Below are the code and all the weights of a small trained network. Each question names an input and a class and asks about switching units off, where a switched-off unit gives its printed mean instead of its output.

import numpy as np


def w(rows, s, z=0):
    codes = np.array(rows[::2]) - 128.0
    scale = np.full(codes.shape[1], s)
    scale[-1] = z or s
    return codes * scale


def f(y):
    return np.maximum(y, 0)


def log_softmax(a):
    a = a - a.max(-1, keepdims=True)
    return a - np.log(np.exp(a).sum(-1, keepdims=True))


def net(x, mask):
    res = np.array(x, float).reshape(1, 7) / 4 @ E
    y = f(res @ A[0][:, :-1].T + A[0][:, -1])
    res = res + np.where(mask, y, B[0][:, -1]) @ B[0][:, :-1]
    return log_softmax(res[-1] @ U[:, :-1].T + U[:, -1])


A, B = {}, {}
E = w([
[132,132,129,129,129,128,131,133,129,130,129],'x0',
[128,125,128,127,127,129,128,128,127,127,129],'x1',
[128,129,129,123,126,126,127,130,127,128,128],'x2',
[156,124,144,146,175,54,197,103,139,63,162],'x3',
[147,193,28,117,91,167,153,113,140,105,191],'x4',
[3,181,146,130,152,138,147,175,88,101,154],'x5',
[130,128,127,129,129,129,130,129,124,126,125],'x6',
],0.012)
A[0] = w([
[219,31,198,173,173,11,157,57,179,107,103,115],'n1',
[50,202,65,117,89,226,99,195,90,149,165,110],'n2',
[34,50,253,150,186,115,75,205,72,191,19,60],'n3',
[252,98,51,104,77,161,114,91,184,176,109,117],'n4',
[53,147,181,140,180,109,164,156,87,87,152,52],'n5',
[126,147,118,111,147,128,150,134,134,106,136,93],'n6',
[44,156,179,113,177,90,165,168,95,83,139,52],'n7',
[111,124,133,137,129,128,149,142,134,132,123,127],'n8',
[188,158,61,129,126,127,167,100,148,89,165,35],'n9',
[129,175,113,167,188,41,234,103,132,19,209,1],'n10',
[207,180,29,114,99,145,193,68,164,79,219,11],'n11',
[104,97,154,110,140,174,62,165,111,232,66,164],'n12',
[110,148,139,143,187,70,220,119,108,32,184,117],'n13',
[218,49,229,176,187,16,132,60,180,89,91,141],'n14',
[50,211,85,133,93,216,116,146,132,131,174,79],'n15',
[22,148,174,140,182,78,169,181,77,89,153,45],'n16',
[242,89,43,107,59,179,89,54,186,183,105,42],'n17',
[133,63,147,70,77,208,17,128,124,222,52,62],'n18',
[55,215,79,97,84,232,114,175,130,132,154,106],'n19',
[129,151,133,137,171,72,189,116,138,52,177,161],'n20',
],0.005,0.0088)
B[0] = w([
[130,57,70,100,181,105,181,192,75,211,82,239],'n1',
[69,106,84,62,187,160,184,151,63,136,153,245],'n2',
[70,244,172,122,124,198,94,20,150,6,220,254],'n3',
[114,206,195,156,86,153,76,65,166,60,162,236],'n4',
[192,118,146,171,78,69,63,131,188,160,90,177],'n5',
[111,131,128,115,133,139,131,122,130,115,123,135],'n6',
[184,116,154,191,61,78,68,127,189,169,91,183],'n7',
[138,133,138,120,121,131,127,113,136,128,133,141],'n8',
[175,118,155,149,90,85,82,133,170,168,88,161],'n9',
[20,246,165,84,172,237,128,18,92,1,236,189],'n10',
[232,114,199,229,19,44,26,130,244,212,43,196],'n11',
[127,176,189,179,87,126,65,84,181,100,133,248],'n12',
[146,173,171,172,68,131,65,86,176,119,125,219],'n13',
[131,60,72,93,157,89,173,208,89,215,70,255],'n14',
[98,91,88,64,186,154,188,162,71,161,136,208],'n15',
[196,124,160,179,61,73,49,119,202,166,85,197],'n16',
[43,229,150,90,171,211,129,54,94,24,209,211],'n17',
[224,93,171,212,37,44,47,142,209,183,58,214],'n18',
[72,104,85,71,197,150,185,154,53,128,141,233],'n19',
[157,133,143,154,83,97,94,131,164,151,96,224],'n20',
],0.0068,0.0074)
U = w([
[222,110,168,196,72,48,83,139,182,182,59,199],'0',
[54,210,156,106,129,204,120,65,124,14,222,141],'1',
[119,18,67,24,212,114,255,239,43,202,105,1],'2',
],0.0079,0.0034)

Each question gives the input, the list of numbers given to net, and the class t.
The units are the neurons (one row each of A and B). Each row of codes is followed by its name. A weight is (code - 128) times the scale printed after its matrix; where a second scale follows, it is the last column's (A, B and U).
mask holds one flag per neuron, in row order. A switched-off neuron (its flag False) gives its mean, the last column of its row in B, instead of its output. The means were averaged over made-up inputs and are rounded, as every weight is.
A unit's drop is (log p(t) with every unit on - log p(t) with that unit switched off) / (log p(t) with every unit on - log p(t) with every unit switched off).
most important unit: the unit with the biggest drop
k most important neurons: the k neurons with the biggest drops, biggest first
drop when u is switched off: that unit's drop, to one decimal
input [-1,-1,-6,-8,1,-7,-6], class 1: 2 most important neurons => [n17, n4]
input [7,3,1,1,-7,6,6], class 0: most important unit => n16
input [6,1,-7,1,-2,8,-2], class 0: 3 most important neurons => [n16, n7, n5]
input [4,0,-2,-7,1,-1,-5], class 1: 3 most important neurons => [n11, n14, n16]
input [-3,-2,3,-2,3,-7,-8], class 1: 2 most important neurons => [n17, n4]
input [8,8,0,-6,-5,1,6], class 1: 2 most important neurons => [n3, n11]
input [-1,-2,-2,6,7,-2,-4], class 0: 2 most important neurons => [n11, n3]
input [8,8,-7,-4,-6,1,4], class 1: 2 most important neurons => [n3, n11]
input [-2,8,-7,0,-7,1,5], class 1: 2 most important neurons => [n3, n11]
input [-5,-4,8,8,-5,-1,5], class 2: 2 most important neurons => [n1, n14]
input [1,-4,-1,2,6,0,3], class 0: 3 most important neurons => [n11, n3, n17]
input [-2,1,-7,2,-2,3,-3], class 0: drop when n4 is switched off => 0.0
input [-6,1,6,1,-6,-3,7], class 2: drop when n14 is switched off => 0.2
input [7,-8,3,-6,-4,2,-8], class 1: most important unit => n3
input [0,-8,-8,-4,8,-7,-6], class 1: drop when n17 is switched off => 3.6
